Here is a tiny trained network, its code and every weight. The questions are about switching its units off for an input and a target symbol, where a switched-off unit gives its printed mean instead of its output.

import numpy as np


def w(rows, s, z=0):
    codes = np.array(rows[::2]) - 128.0
    scale = np.full(codes.shape[1], s)
    scale[-1] = z or s
    return codes * scale


def norm(h):
    return h / np.sqrt((h * h).mean(-1, keepdims=True) + 1e-5)


def f(y):
    return y / 2 * (1 + np.tanh(0.7978845608 * (y + 0.044715 * y**3)))


def softmax(a):
    e = np.exp(a - a.max(-1, keepdims=True))
    return e / e.sum(-1, keepdims=True)


def log_softmax(a):
    a = a - a.max(-1, keepdims=True)
    return a - np.log(np.exp(a).sum(-1, keepdims=True))


def net(x, mask):
    ids = ['ΓΞΨΩβεηλμτφ'.index(c) for c in x.split()]
    T = len(ids)
    res = E[ids] + P[:T]
    r = norm(res)
    for j in range(3):
        rows = slice(3 * j, 3 * j + 3)
        q, k, v = (r @ M[0][rows].T for M in (Q, K, V))
        z = softmax(np.where(np.tri(T) > 0, q @ k.T / 3**0.5, -1e9)) @ v
        o = O[0][rows]
        res = res + np.where(mask[j], z, o[:, -1]) @ o[:, :-1]
    y = f(norm(res) @ A[0][:, :-1].T + A[0][:, -1])
    res = res + np.where(mask[3:27], y, B[0][:, -1]) @ B[0][:, :-1]
    return log_softmax(norm(res)[-1] @ U[:, :-1].T + U[:, -1])


Q, K, V, O, A, B = {}, {}, {}, {}, {}, {}
E = w([
[153,115,108,95,144,128,122,107,136,119],'Γ',
[104,113,124,104,109,131,162,141,127,113],'Ξ',
[134,128,103,125,139,123,153,124,142,114],'Ψ',
[135,107,147,117,141,136,158,129,132,143],'Ω',
[146,116,107,124,142,114,142,128,134,168],'β',
[172,131,125,111,126,146,149,124,119,132],'ε',
[121,111,89,100,125,113,136,136,136,124],'η',
[140,127,105,118,115,125,161,145,115,147],'λ',
[127,85,124,95,132,121,123,132,142,156],'μ',
[99,255,146,78,100,166,86,166,208,196],'τ',
[135,111,133,80,112,147,138,126,118,110],'φ',
],0.0092)
P = w([
[184,77,126,147,153,111,161,202,125,70],'0',
[158,64,91,161,182,177,145,212,100,75],'1',
[184,88,151,155,81,96,162,142,167,97],'2',
[130,103,94,151,163,198,142,169,123,113],'3',
[163,115,154,145,76,106,152,118,171,119],'4',
[108,118,97,152,155,211,131,136,123,129],'5',
[148,135,161,135,77,95,154,89,167,136],'6',
[89,131,93,152,159,218,117,109,116,148],'7',
[101,139,159,159,64,143,117,31,172,146],'8',
[114,187,146,95,124,100,161,64,150,150],'9',
[53,171,115,135,159,208,116,43,114,166],'10',
[87,178,156,116,81,114,139,1,157,170],'11',
],0.0039)
Q[0] = w([
[124,132,117,196,216,167,44,193,23,72],'head 0',
[108,191,190,173,113,83,60,218,144,122],'head 0',
[177,108,186,180,29,43,86,100,147,93],'head 0',
[120,72,127,148,138,100,137,91,61,98],'head 1',
[122,135,112,120,160,135,128,138,111,134],'head 1',
[111,155,105,80,131,159,163,93,151,160],'head 1',
[89,145,153,188,190,129,33,193,55,109],'head 2',
[167,121,209,229,2,6,48,127,150,91],'head 2',
[129,188,113,142,172,127,41,224,94,96],'head 2',
],0.0085)
K[0] = w([
[191,72,139,97,162,35,215,182,145,79],'head 0',
[190,2,89,132,120,132,167,88,59,100],'head 0',
[100,25,61,216,194,236,115,192,83,102],'head 0',
[167,118,140,99,102,102,94,237,138,110],'head 1',
[144,139,117,106,124,92,144,121,148,120],'head 1',
[91,174,142,114,124,135,111,103,125,149],'head 1',
[205,77,110,107,159,54,181,164,117,66],'head 2',
[132,27,87,195,152,202,123,160,83,92],'head 2',
[171,37,149,117,130,59,202,123,119,102],'head 2',
],0.0075)
V[0] = w([
[110,139,128,149,47,146,186,195,107,94],'head 0',
[94,100,206,61,145,171,115,105,158,51],'head 0',
[2,98,146,155,136,89,172,159,159,143],'head 0',
[128,136,58,184,75,121,124,94,120,66],'head 1',
[152,100,121,126,104,128,125,157,65,156],'head 1',
[115,38,112,158,144,145,172,37,110,118],'head 1',
[137,131,90,191,157,97,95,132,201,95],'head 2',
[146,56,122,71,100,105,37,172,130,171],'head 2',
[150,124,226,178,179,154,162,131,133,176],'head 2',
],0.0059)
O[0] = w([
[60,141,138,134,117,15,88,94,90,113,249],'head 0',
[133,135,166,212,120,144,143,137,145,68,136],'head 0',
[32,92,142,131,114,117,176,228,97,144,100],'head 0',
[122,53,96,171,96,128,126,103,151,139,134],'head 1',
[116,118,87,60,162,125,165,112,125,85,50],'head 1',
[159,3,130,142,173,124,139,185,76,71,206],'head 1',
[198,68,151,133,75,151,117,132,72,145,189],'head 2',
[111,119,196,147,173,125,203,99,129,190,47],'head 2',
[116,49,178,85,205,107,76,203,235,46,106],'head 2',
],0.0064,0.0019)
A[0] = w([
[97,163,139,172,114,163,92,150,142,160,105],'neuron 0',
[139,123,132,98,160,128,49,129,206,36,153],'neuron 1',
[162,40,122,141,118,114,102,195,16,101,5],'neuron 2',
[139,37,169,20,134,151,70,152,162,130,55],'neuron 3',
[93,164,159,97,141,135,131,83,91,149,110],'neuron 4',
[176,143,143,71,56,150,52,160,53,89,130],'neuron 5',
[219,128,138,154,151,135,73,106,111,175,126],'neuron 6',
[31,116,112,120,137,46,59,180,119,100,163],'neuron 7',
[106,162,194,98,96,161,96,121,139,97,102],'neuron 8',
[160,121,151,81,172,108,153,161,137,168,110],'neuron 9',
[60,80,139,133,138,136,195,159,121,160,91],'neuron 10',
[116,154,138,174,146,111,169,103,113,38,56],'neuron 11',
[39,149,151,178,59,113,145,182,97,142,147],'neuron 12',
[117,79,41,56,114,81,82,160,129,131,83],'neuron 13',
[148,136,82,151,125,102,3,121,82,66,159],'neuron 14',
[168,139,92,187,202,63,114,114,125,197,145],'neuron 15',
[88,191,179,139,126,103,80,97,134,203,103],'neuron 16',
[108,169,132,142,142,127,137,72,132,96,130],'neuron 17',
[150,89,90,192,107,125,165,109,111,108,129],'neuron 18',
[130,77,118,127,175,79,172,101,74,112,104],'neuron 19',
[173,127,118,91,156,176,71,94,175,137,112],'neuron 20',
[162,110,130,110,187,157,180,121,137,114,129],'neuron 21',
[96,156,81,100,141,99,133,118,101,136,109],'neuron 22',
[162,154,108,120,75,91,176,108,61,169,122],'neuron 23',
],0.0058,0.0027)
B[0] = w([
[154,136,182,128,64,134,114,137,162,130,147],'neuron 0',
[100,143,212,101,176,165,109,159,3,160,179],'neuron 1',
[125,97,199,149,46,156,10,135,140,129,254],'neuron 2',
[127,194,30,153,182,116,95,179,89,127,162],'neuron 3',
[130,82,154,133,152,118,127,152,125,83,153],'neuron 4',
[118,13,170,166,106,130,117,147,240,109,192],'neuron 5',
[159,110,97,122,97,125,114,126,169,74,148],'neuron 6',
[182,127,120,41,115,189,222,111,158,52,170],'neuron 7',
[109,148,128,122,166,123,139,193,144,99,142],'neuron 8',
[140,85,91,160,65,122,136,121,142,169,133],'neuron 9',
[157,130,139,123,105,44,152,115,121,150,141],'neuron 10',
[98,123,74,198,127,112,70,147,190,125,139],'neuron 11',
[169,139,102,120,55,97,98,136,87,82,154],'neuron 12',
[59,98,148,146,135,156,94,91,194,167,202],'neuron 13',
[152,108,213,104,70,49,147,131,142,201,208],'neuron 14',
[99,100,172,132,91,134,61,150,122,59,165],'neuron 15',
[119,57,187,113,128,197,113,188,153,167,214],'neuron 16',
[111,139,132,154,155,92,86,136,112,116,165],'neuron 17',
[93,180,125,113,192,132,119,168,126,134,218],'neuron 18',
[125,222,118,144,99,189,146,132,177,170,194],'neuron 19',
[187,150,126,105,101,54,140,123,123,140,148],'neuron 20',
[116,144,131,171,110,76,149,101,157,121,155],'neuron 21',
[100,124,151,132,128,144,123,64,144,133,139],'neuron 22',
[99,109,127,141,177,205,74,133,67,110,195],'neuron 23',
],0.0049,0.0037)
U = w([
[132,82,168,180,142,78,255,129,151,195,94],'Γ',
[77,188,118,219,164,84,97,84,168,90,224],'Ξ',
[145,102,20,109,186,111,110,163,156,229,113],'Ψ',
[60,98,98,43,141,138,160,12,166,132,115],'Ω',
[107,155,134,101,26,61,186,128,102,38,1],'β',
[143,27,136,151,55,139,54,146,160,128,119],'ε',
[248,128,104,149,144,201,165,68,165,68,126],'η',
[193,142,160,72,168,27,69,66,85,138,74],'λ',
[159,234,125,84,78,146,130,191,177,163,141],'μ',
[99,143,115,151,112,184,136,100,2,163,180],'τ',
[108,87,134,80,211,143,145,215,124,57,151],'φ',
],0.0068,0.0012)

Each question gives the input, a string of symbols that net reads in full, and the target symbol t.
The units are the heads (3 rows each of Q, K, V and O) and the neurons (one row each of A and B). Each row of codes is followed by its name. A weight is (code - 128) times the scale printed after its matrix; where a second scale follows, it is the last column's (O, A, B and U).
mask holds one flag per unit, heads first, then neurons. A switched-off unit (its flag False) gives its mean, the last column of its rows in O or B, instead of its output. The means were averaged over made-up inputs and are rounded, as every weight is.
A unit's drop is (log p(t) with every unit on - log p(t) with that unit switched off) / (log p(t) with every unit on - log p(t) with every unit switched off).
The circuit of an input: a set's keep is (log p(t) with only the set's units on - log p(t) with every unit switched off) / (log p(t) with every unit on - log p(t) with every unit switched off). Starting from the 12 units with the biggest drops (on a tie, the unit counted first), units are removed one at a time, each time the one whose removal leaves the highest keep (on an exact tie, the one counted first), for as long as the keep stays at least 0.8.
units of the circuit, in order: the units of the circuit, biggest drop first
unit that matters most: the unit with the biggest drop
k most important neurons: the k neurons with the biggest drops, biggest first
heads that matter: for each layer, one digit per head in row order, 1 if its drop is at least 0.15 and else 0, layers parted by /
input λ Ψ Ψ Ψ Ξ Ψ, target β: units of the circuit, in order => (head 0; neuron 7)
input μ Ψ Ψ Ψ ε η Ψ φ Ψ τ Ψ λ, target τ: units of the circuit, in order => (neuron 23; neuron 2)
input τ Ω φ τ τ τ Ω, target μ: units of the circuit, in order => (head 1)
input Ξ ε φ Γ η Ψ Ψ φ Ω, target Ξ: heads that matter => 001
input η Ψ Ψ Ψ Ψ φ Γ, target Ξ: units of the circuit, in order => (head 2; head 0)
input Ω Ψ τ Ω Ψ Ψ ε, target η: heads that matter => 001
input Ψ λ Ξ φ, target β: heads that matter => 100
input β η β Ψ Ψ φ λ Ψ, target Ω: heads that matter => 100
input Ψ η τ η ε, target η: 2 most important neurons => (neuron 2; neuron 14)
input τ Ψ Ψ Ψ φ β Ψ η Ω μ, target Ψ: units of the circuit, in order => (neuron 3; neuron 2)
input Γ Ψ Ψ Ψ φ β, target Ξ: units of the circuit, in order => (head 2; head 0)
input Γ Ψ Ψ η λ Γ, target Ω: units of the circuit, in order => (head 0; neuron 7; neuron 13)
input μ Ψ β η Ω, target τ: units of the circuit, in order => (head 2; neuron 23)
input η Ω η, target φ: units of the circuit, in order => (head 2; neuron 1)
input Ψ Ψ Ω φ Ω, target Ξ: units of the circuit, in order => (head 0; head 2)
input Ψ ε β Ψ τ Ψ Ψ Ψ Ψ Ψ Ψ Γ, target λ: 3 most important neurons => (neuron 2; neuron 5; neuron 20)
input η Γ λ, target η: units of the circuit, in order => (head 0)
input η Ψ Ψ Γ ε η, target λ: heads that matter => 100
input τ Ω Ξ, target β: heads that matter => 001
input μ Ξ η ε Ψ Ω Ψ Ψ Ψ η Ω Ψ, target φ: heads that matter => 001
input Ψ β Ω Ψ Ψ λ Ω, target Ω: heads that matter => 100
input μ Ω Ω Ξ τ Ξ, target β: unit that matters most => neuron 12
input Ψ μ β Ψ Ψ β Ψ, target Ψ: heads that matter => 100
input Γ τ Ψ φ Ψ Ψ λ Ω η Ψ, target Ξ: heads that matter => 000
input Ψ τ Ψ φ, target φ: heads that matter => 011
